Below is a small trained network, with its code and all its weights. Each question gives an input and a class and asks what happens when units are switched off, that is, made to give their printed mean instead of their output.

import numpy as np


def w(rows, s, z=0):
    codes = np.array(rows[::2]) - 128.0
    scale = np.full(codes.shape[1], s)
    scale[-1] = z or s
    return codes * scale


def norm(h):
    return h / np.sqrt((h * h).mean(-1, keepdims=True) + 1e-5)


def f(y):
    return np.maximum(y, 0)


def log_softmax(a):
    a = a - a.max(-1, keepdims=True)
    return a - np.log(np.exp(a).sum(-1, keepdims=True))


def net(x, mask):
    res = np.array(x, float).reshape(1, 3) / 4 @ E
    u = 0
    for l in range(4):
        y = f(norm(res) @ A[l][:, :-1].T + A[l][:, -1])
        res = res + np.where(mask[u : u + 3], y, B[l][:, -1]) @ B[l][:, :-1]
        u += 3
    return log_softmax(norm(res)[-1] @ U[:, :-1].T + U[:, -1])


A, B = {}, {}
E = w([
[234,59,94,195],'x0',
[111,49,42,188],'x1',
[213,147,72,2],'x2',
],0.0038)
A[0] = w([
[18,127,128,38,10],'0.n0',
[66,2,7,97,2],'0.n1',
[87,215,166,133,188],'0.n2',
],0.007,0.0056)
B[0] = w([
[135,7,211,98,165],'0.n0',
[254,220,122,210,175],'0.n1',
[180,135,132,63,252],'0.n2',
],0.0085,0.0043)
A[1] = w([
[197,2,143,126,118],'1.n0',
[136,149,45,75,6],'1.n1',
[119,166,217,165,132],'1.n2',
],0.0088,0.0019)
B[1] = w([
[241,75,152,55,254],'1.n0',
[74,38,2,166,168],'1.n1',
[159,93,14,106,205],'1.n2',
],0.0093,0.0045)
A[2] = w([
[254,208,34,124,238],'2.n0',
[14,66,185,99,248],'2.n1',
[136,186,81,58,41],'2.n2',
],0.007,0.0014)
B[2] = w([
[75,153,166,132,255],'2.n0',
[249,127,123,62,141],'2.n1',
[135,114,66,125,164],'2.n2',
],0.012,0.0085)
A[3] = w([
[152,95,47,172,255],'3.n0',
[106,122,208,1,116],'3.n1',
[77,1,74,42,137],'3.n2',
],0.0082,0.0039)
B[3] = w([
[51,246,77,15,223],'3.n0',
[148,181,98,254,254],'3.n1',
[56,24,192,197,249],'3.n2',
],0.0067,0.0064)
U = w([
[196,37,145,80,224],'0',
[97,224,76,201,252],'1',
[5,49,61,92,79],'2',
[80,97,214,200,25],'3',
],0.013,0.0022)

Each question gives the input, the list of numbers given to net, and the class t.
The units are the neurons (one row each of A and B). Each row of codes is followed by its name. A weight is (code - 128) times the scale printed after its matrix; where a second scale follows, it is the last column's (A, B and U).
mask holds one flag per neuron, layer by layer. A switched-off neuron (its flag False) gives its mean, the last column of its row in B, instead of its output. The means were averaged over made-up inputs and are rounded, as every weight is.
A unit's drop is (log p(t) with every unit on - log p(t) with that unit switched off) / (log p(t) with every unit on - log p(t) with every unit switched off).
The circuit of an input: a set's keep is (log p(t) with only the set's units on - log p(t) with every unit switched off) / (log p(t) with every unit on - log p(t) with every unit switched off). Starting from all 12 units, units are removed one at a time, each time the one whose removal leaves the highest keep (on an exact tie, the one counted first), for as long as the keep stays at least 0.8.
circuit, biggest first: the units of the circuit, biggest drop first
k most important neurons: the k neurons with the biggest drops, biggest first
k most important neurons of layer l: the k neurons of layer l with the biggest drops, biggest first
input [1,2,-8], class 2: circuit, biggest first	3.n1, 3.n0
input [4,8,-2], class 1: most important neuron of layer 0	0.n1
input [2,-1,5], class 2: 2 most important neurons	1.n1, 0.n0
input [4,8,-3], class 1: circuit, biggest first	0.n1, 3.n0
input [3,1,0], class 3: 2 most important neurons	0.n0, 0.n2
input [4,-1,-8], class 2: 4 most important neurons	0.n1, 3.n1, 1.n2, 3.n0
input [-8,-6,0], class 0: 2 most important neurons	0.n0, 2.n1
input [4,1,5], class 2: 3 most important neurons	1.n1, 0.n0, 3.n0
input [-6,7,1], class 1: 2 most important neurons	0.n1, 3.n2
input [-3,2,-3], class 3: 4 most important neurons	0.n2, 0.n1, 3.n2, 1.n1
input [1,-4,-2], class 1: 3 most important neurons	0.n2, 0.n0, 3.n2
input [3,-5,3], class 1: 2 most important neurons	3.n1, 0.n0
input [2,3,2], class 3: 2 most important neurons of layer 0	0.n2, 0.n1
input [0,1,2], class 3: circuit, biggest first	2.n0, 3.n0
input [4,2,-3], class 0: circuit, biggest first	1.n0
input [-3,-6,5], class 1: 2 most important neurons	3.n1, 1.n2
input [4,2,-6], class 2: 4 most important neurons	0.n2, 3.n1, 0.n1, 3.n0
input [2,8,-4], class 1: circuit, biggest first	0.n1, 3.n0
input [-5,1,5], class 0: 2 most important neurons of layer 2	2.n0, 2.n1
input [-3,0,6], class 2: circuit, biggest first	1.n1
input [3,-8,-4], class 1: 2 most important neurons of layer 0	0.n2, 0.n0
